Below is a small trained network, with its code and all its weights. Each question gives an input and a target symbol and asks what happens when units are switched off, that is, made to give their printed mean instead of their output.

import numpy as np


def w(rows, s, z=0):
    codes = np.array(rows[::2]) - 128.0
    scale = np.full(codes.shape[1], s)
    scale[-1] = z or s
    return codes * scale


def norm(h):
    return h / np.sqrt((h * h).mean(-1, keepdims=True) + 1e-5)


def softmax(a):
    e = np.exp(a - a.max(-1, keepdims=True))
    return e / e.sum(-1, keepdims=True)


def log_softmax(a):
    a = a - a.max(-1, keepdims=True)
    return a - np.log(np.exp(a).sum(-1, keepdims=True))


def net(x, mask):
    ids = ['Θαγζμσ'.index(c) for c in x.split()]
    T = len(ids)
    res = E[ids] + P[:T]
    u = 0
    for l in range(2):
        r = norm(res)
        for j in range(3):
            rows = slice(2 * j, 2 * j + 2)
            q, k, v = (r @ M[l][rows].T for M in (Q, K, V))
            z = softmax(np.where(np.tri(T) > 0, q @ k.T / 2**0.5, -1e9)) @ v
            o = O[l][rows]
            res = res + np.where(mask[u + j], z, o[:, -1]) @ o[:, :-1]
        u += 3
    return log_softmax(norm(res)[-1] @ U[:, :-1].T + U[:, -1])


Q, K, V, O = {}, {}, {}, {}
E = w([
[166,87,108,63],'Θ',
[225,119,94,122],'α',
[182,119,105,103],'γ',
[155,254,193,143],'ζ',
[189,190,208,72],'μ',
[175,97,77,130],'σ',
],0.011)
P = w([
[87,141,137,139],'0',
[251,113,97,170],'1',
[106,100,131,43],'2',
[80,138,158,91],'3',
[185,83,131,147],'4',
[118,115,116,58],'5',
[79,136,159,97],'6',
[193,109,185,136],'7',
[117,120,104,68],'8',
[84,134,159,101],'9',
[170,88,195,121],'10',
[116,127,97,81],'11',
],0.022)
Q[0] = w([
[108,210,191,93],'L0H0',
[142,91,92,114],'L0H0',
[185,28,7,119],'L0H1',
[104,211,189,203],'L0H1',
[134,91,112,229],'L0H2',
[167,165,73,98],'L0H2',
],0.011)
K[0] = w([
[85,137,104,63],'L0H0',
[140,123,79,154],'L0H0',
[142,186,78,206],'L0H1',
[77,125,137,69],'L0H1',
[188,144,110,144],'L0H2',
[7,157,131,180],'L0H2',
],0.016)
V[0] = w([
[48,125,138,5],'L0H0',
[166,171,80,202],'L0H0',
[148,106,160,241],'L0H1',
[102,199,96,49],'L0H1',
[152,216,2,147],'L0H2',
[196,54,148,177],'L0H2',
],0.0085)
O[0] = w([
[136,110,56,161,218],'L0H0',
[216,228,191,141,61],'L0H0',
[72,135,120,86,85],'L0H1',
[143,89,194,2,150],'L0H1',
[162,18,75,125,78],'L0H2',
[115,154,186,68,3],'L0H2',
],0.007,0.0047)
Q[1] = w([
[129,61,153,139],'L1H0',
[191,152,25,54],'L1H0',
[11,64,153,130],'L1H1',
[106,172,87,160],'L1H1',
[172,27,100,218],'L1H2',
[53,120,164,132],'L1H2',
],0.012)
K[1] = w([
[98,46,50,10],'L1H0',
[99,221,52,163],'L1H0',
[73,122,113,95],'L1H1',
[153,166,48,166],'L1H1',
[232,89,50,183],'L1H2',
[57,2,137,209],'L1H2',
],0.011)
V[1] = w([
[71,227,126,152],'L1H0',
[203,212,162,230],'L1H0',
[92,129,71,223],'L1H1',
[94,49,44,80],'L1H1',
[74,133,75,83],'L1H2',
[166,8,100,127],'L1H2',
],0.012)
O[1] = w([
[87,39,199,145,61],'L1H0',
[56,103,77,168,33],'L1H0',
[29,135,43,50,3],'L1H1',
[97,138,106,215,161],'L1H1',
[32,116,212,2,104],'L1H2',
[149,30,205,82,171],'L1H2',
],0.0089,0.0062)
U = w([
[64,135,171,56,91],'Θ',
[203,123,68,229,94],'α',
[182,90,138,120,155],'γ',
[101,254,83,164,190],'ζ',
[141,219,250,113,94],'μ',
[67,72,98,197,250],'σ',
],0.0098,0.0018)

Each question gives the input, a string of symbols that net reads in full, and the target symbol t.
The units are the heads (2 rows each of Q, K, V and O). Each row of codes is followed by its name. A weight is (code - 128) times the scale printed after its matrix; where a second scale follows, it is the last column's (O and U).
mask holds one flag per head, layer by layer. A switched-off head (its flag False) gives its mean, the last column of its rows in O, instead of its output. The means were averaged over made-up inputs and are rounded, as every weight is.
A unit's drop is (log p(t) with every unit on - log p(t) with that unit switched off) / (log p(t) with every unit on - log p(t) with every unit switched off).
The circuit of an input: a set's keep is (log p(t) with only the set's units on - log p(t) with every unit switched off) / (log p(t) with every unit on - log p(t) with every unit switched off). Starting from all 6 units, units are removed one at a time, each time the one whose removal leaves the highest keep (on an exact tie, the one counted first), for as long as the keep stays at least 0.8.
circuit, biggest first: the units of the circuit, biggest drop first
most important unit: the unit with the biggest drop
which heads matter: for each layer, one digit per head in row order, 1 if its drop is at least 0.15 and else 0, layers parted by /
input Θ μ σ, target Θ: circuit, biggest first -> L1H2, L0H0, L0H1, L0H2
input γ Θ σ α, target α: circuit, biggest first -> L0H0, L1H1, L0H1
input Θ α μ Θ μ μ, target Θ: circuit, biggest first -> L1H2, L0H0, L0H2
input σ α Θ μ μ ζ σ γ ζ, target γ: circuit, biggest first -> L0H1, L0H0
input Θ Θ μ σ ζ α, target Θ: most important unit -> L1H2
input μ α σ μ γ σ, target ζ: circuit, biggest first -> L0H1, L1H2, L0H0
input Θ σ Θ γ γ γ σ σ γ Θ ζ γ, target Θ: circuit, biggest first -> L1H2, L0H1, L0H0
input μ ζ Θ γ γ μ, target ζ: which heads matter -> 011 / 001
input μ γ ζ ζ σ γ σ Θ σ α σ, target μ: circuit, biggest first -> L0H2, L0H0
input α γ γ, target μ: which heads matter -> 101 / 010
input μ γ μ γ ζ γ γ Θ μ ζ, target ζ: circuit, biggest first -> L0H0, L1H0
input μ γ μ σ α Θ ζ σ σ, target ζ: circuit, biggest first -> L1H2, L0H0
input γ α μ Θ α γ μ γ μ, target α: circuit, biggest first -> L0H0, L1H1
input γ α γ, target α: most important unit -> L0H2
input γ Θ σ, target α: circuit, biggest first -> L1H1, L0H1
input Θ σ α, target Θ: which heads matter -> 010 / 001
input α α μ Θ Θ μ σ α α, target μ: circuit, biggest first -> L0H2, L0H0
input Θ μ Θ α, target α: circuit, biggest first -> L0H0, L0H1, L1H1, L1H0
input ζ ζ μ Θ σ α σ σ γ ζ σ, target μ: circuit, biggest first -> L0H0, L0H2
input Θ α σ μ ζ σ, target Θ: most important unit -> L0H0
input γ μ ζ γ σ α ζ α Θ σ α μ, target α: which heads matter -> 111 / 010
input α Θ σ ζ μ σ σ μ α Θ, target Θ: circuit, biggest first -> L1H2, L0H0, L0H2
input ζ σ μ σ σ Θ, target σ: which heads matter -> 000 / 100
input μ μ γ, target ζ: which heads matter -> 011 / 001
input γ α Θ, target α: which heads matter -> 111 / 110
input ζ α α Θ Θ μ, target σ: which heads matter -> 100 / 100
input σ α α μ μ μ ζ Θ σ α μ ζ, target γ: most important unit -> L0H2
input μ σ γ γ σ ζ μ μ γ, target ζ: which heads matter -> 010 / 001
input Θ μ γ μ μ γ γ μ ζ, target Θ: which heads matter -> 101 / 001
